Below are the code and all the weights of a small trained network. Each question names an input and a class and asks about switching units off, where a switched-off unit gives its printed mean instead of its output.

import numpy as np


def w(rows, s, z=0):
    codes = np.array(rows[::2]) - 128.0
    scale = np.full(codes.shape[1], s)
    scale[-1] = z or s
    return codes * scale


def norm(h):
    return h / np.sqrt((h * h).mean(-1, keepdims=True) + 1e-5)


def f(y):
    return np.maximum(y, 0)


def log_softmax(a):
    a = a - a.max(-1, keepdims=True)
    return a - np.log(np.exp(a).sum(-1, keepdims=True))


def net(x, mask):
    res = np.array(x, float).reshape(1, 4) / 4 @ E
    u = 0
    for l in range(3):
        y = f(norm(res) @ A[l][:, :-1].T + A[l][:, -1])
        res = res + np.where(mask[u : u + 4], y, B[l][:, -1]) @ B[l][:, :-1]
        u += 4
    return log_softmax(norm(res)[-1] @ U[:, :-1].T + U[:, -1])


A, B = {}, {}
E = w([
[238,186,179,73,174,64,171,142,139],'x0',
[65,176,215,169,151,115,157,42,127],'x1',
[225,11,159,186,158,91,127,91,175],'x2',
[128,129,114,129,119,115,135,112,135],'x3',
],0.012)
A[0] = w([
[171,44,183,186,148,111,127,79,136,18],'0.n1',
[114,3,144,218,121,147,101,94,143,2],'0.n2',
[38,83,119,201,106,157,92,108,127,231],'0.n3',
[79,167,226,177,139,121,138,49,128,172],'0.n4',
],0.029,0.006)
B[0] = w([
[136,128,93,177,133,214,189,196,243,227],'0.n1',
[149,135,72,155,219,3,65,110,25,238],'0.n2',
[113,71,113,102,40,170,180,207,108,251],'0.n3',
[121,147,127,40,188,92,184,104,113,249],'0.n4',
],0.023,0.026)
A[1] = w([
[105,123,164,187,127,153,83,56,153,5],'1.n1',
[137,195,128,122,74,115,121,158,97,26],'1.n2',
[69,110,91,233,67,179,73,155,131,127],'1.n3',
[73,162,193,129,177,99,77,4,88,17],'1.n4',
],0.03,0.0017)
B[1] = w([
[172,165,117,91,113,164,133,148,141,128],'1.n1',
[125,136,143,83,118,152,67,168,177,255],'1.n2',
[96,142,229,161,80,90,54,3,110,255],'1.n3',
[95,230,221,167,187,21,17,59,36,180],'1.n4',
],0.017,0.0092)
A[2] = w([
[230,56,183,253,94,96,80,120,156,63],'2.n1',
[149,80,132,233,48,136,14,104,76,42],'2.n2',
[143,113,142,162,160,141,153,50,212,158],'2.n3',
[97,67,205,60,12,116,166,104,92,6],'2.n4',
],0.033,0.0016)
B[2] = w([
[169,99,201,79,32,100,137,90,77,198],'2.n1',
[141,190,119,240,184,62,54,102,227,223],'2.n2',
[123,152,188,145,104,184,129,115,176,183],'2.n3',
[80,109,127,129,103,253,93,65,116,252],'2.n4',
],0.029,0.022)
U = w([
[72,124,117,208,98,169,48,80,175,253],'0',
[187,104,98,226,110,4,87,113,99,36],'1',
[67,92,115,70,78,201,155,94,56,202],'2',
[105,72,45,150,167,69,209,211,89,149],'3',
[159,169,140,60,99,143,55,199,185,114],'4',
[198,91,214,134,22,123,143,122,157,179],'5',
[99,190,176,79,166,63,129,96,87,3],'6',
[148,173,145,159,174,166,197,131,243,64],'7',
],0.019,0.0017)

Each question gives the input, the list of numbers given to net, and the class t.
The units are the neurons (one row each of A and B). Each row of codes is followed by its name. A weight is (code - 128) times the scale printed after its matrix; where a second scale follows, it is the last column's (A, B and U).
mask holds one flag per neuron, layer by layer. A switched-off neuron (its flag False) gives its mean, the last column of its row in B, instead of its output. The means were averaged over made-up inputs and are rounded, as every weight is.
A unit's drop is (log p(t) with every unit on - log p(t) with that unit switched off) / (log p(t) with every unit on - log p(t) with every unit switched off).
The circuit of an input: a set's keep is (log p(t) with only the set's units on - log p(t) with every unit switched off) / (log p(t) with every unit on - log p(t) with every unit switched off). Starting from all 12 units, units are removed one at a time, each time the one whose removal leaves the highest keep (on an exact tie, the one counted first), for as long as the keep stays at least 0.8.
circuit, biggest first: the units of the circuit, biggest drop first
most important unit: the unit with the biggest drop
k most important neurons: the k neurons with the biggest drops, biggest first
top k neurons in layer l: the k neurons of layer l with the biggest drops, biggest first
input [5,1,-4,5], class 6: circuit, biggest first	[0.n1]
input [7,-7,5,-5], class 5: top 2 neurons in layer 0	[0.n4; 0.n3]
input [7,-4,-8,7], class 4: 3 most important neurons	[0.n2; 0.n3; 0.n4]
input [0,-4,3,-5], class 1: 2 most important neurons	[0.n4; 0.n2]
input [0,1,2,-4], class 3: circuit, biggest first	[0.n2; 0.n1]
input [-7,2,-1,0], class 2: 2 most important neurons	[0.n3; 2.n4]
input [1,-3,1,-4], class 5: 4 most important neurons	[0.n2; 0.n4; 0.n3; 2.n1]
input [1,-4,-8,0], class 4: 4 most important neurons	[0.n3; 0.n2; 0.n1; 0.n4]
input [4,8,1,6], class 7: 2 most important neurons	[0.n2; 0.n1]
input [6,-4,-2,0], class 4: 3 most important neurons	[0.n2; 0.n3; 0.n4]
input [0,-1,2,8], class 1: 3 most important neurons	[0.n2; 0.n4; 2.n4]
input [6,-3,2,-8], class 5: 3 most important neurons	[0.n4; 0.n3; 0.n2]
input [4,-2,-1,-8], class 4: top 3 neurons in layer 0	[0.n4; 0.n2; 0.n3]
input [4,-4,-4,1], class 4: 2 most important neurons	[0.n2; 0.n3]
input [-2,-7,3,7], class 1: most important unit	0.n4
input [5,7,-2,7], class 6: 2 most important neurons	[0.n3; 0.n1]
input [1,8,4,4], class 7: top 2 neurons in layer 0	[0.n1; 0.n3]
input [6,1,-7,4], class 6: top 3 neurons in layer 0	[0.n3; 0.n1; 0.n2]
input [4,-2,-8,4], class 4: top 3 neurons in layer 0	[0.n4; 0.n3; 0.n2]
input [-8,-1,7,4], class 1: top neuron in layer 0	[0.n2]
input [2,8,8,-2], class 7: top 2 neurons in layer 0	[0.n1; 0.n3]
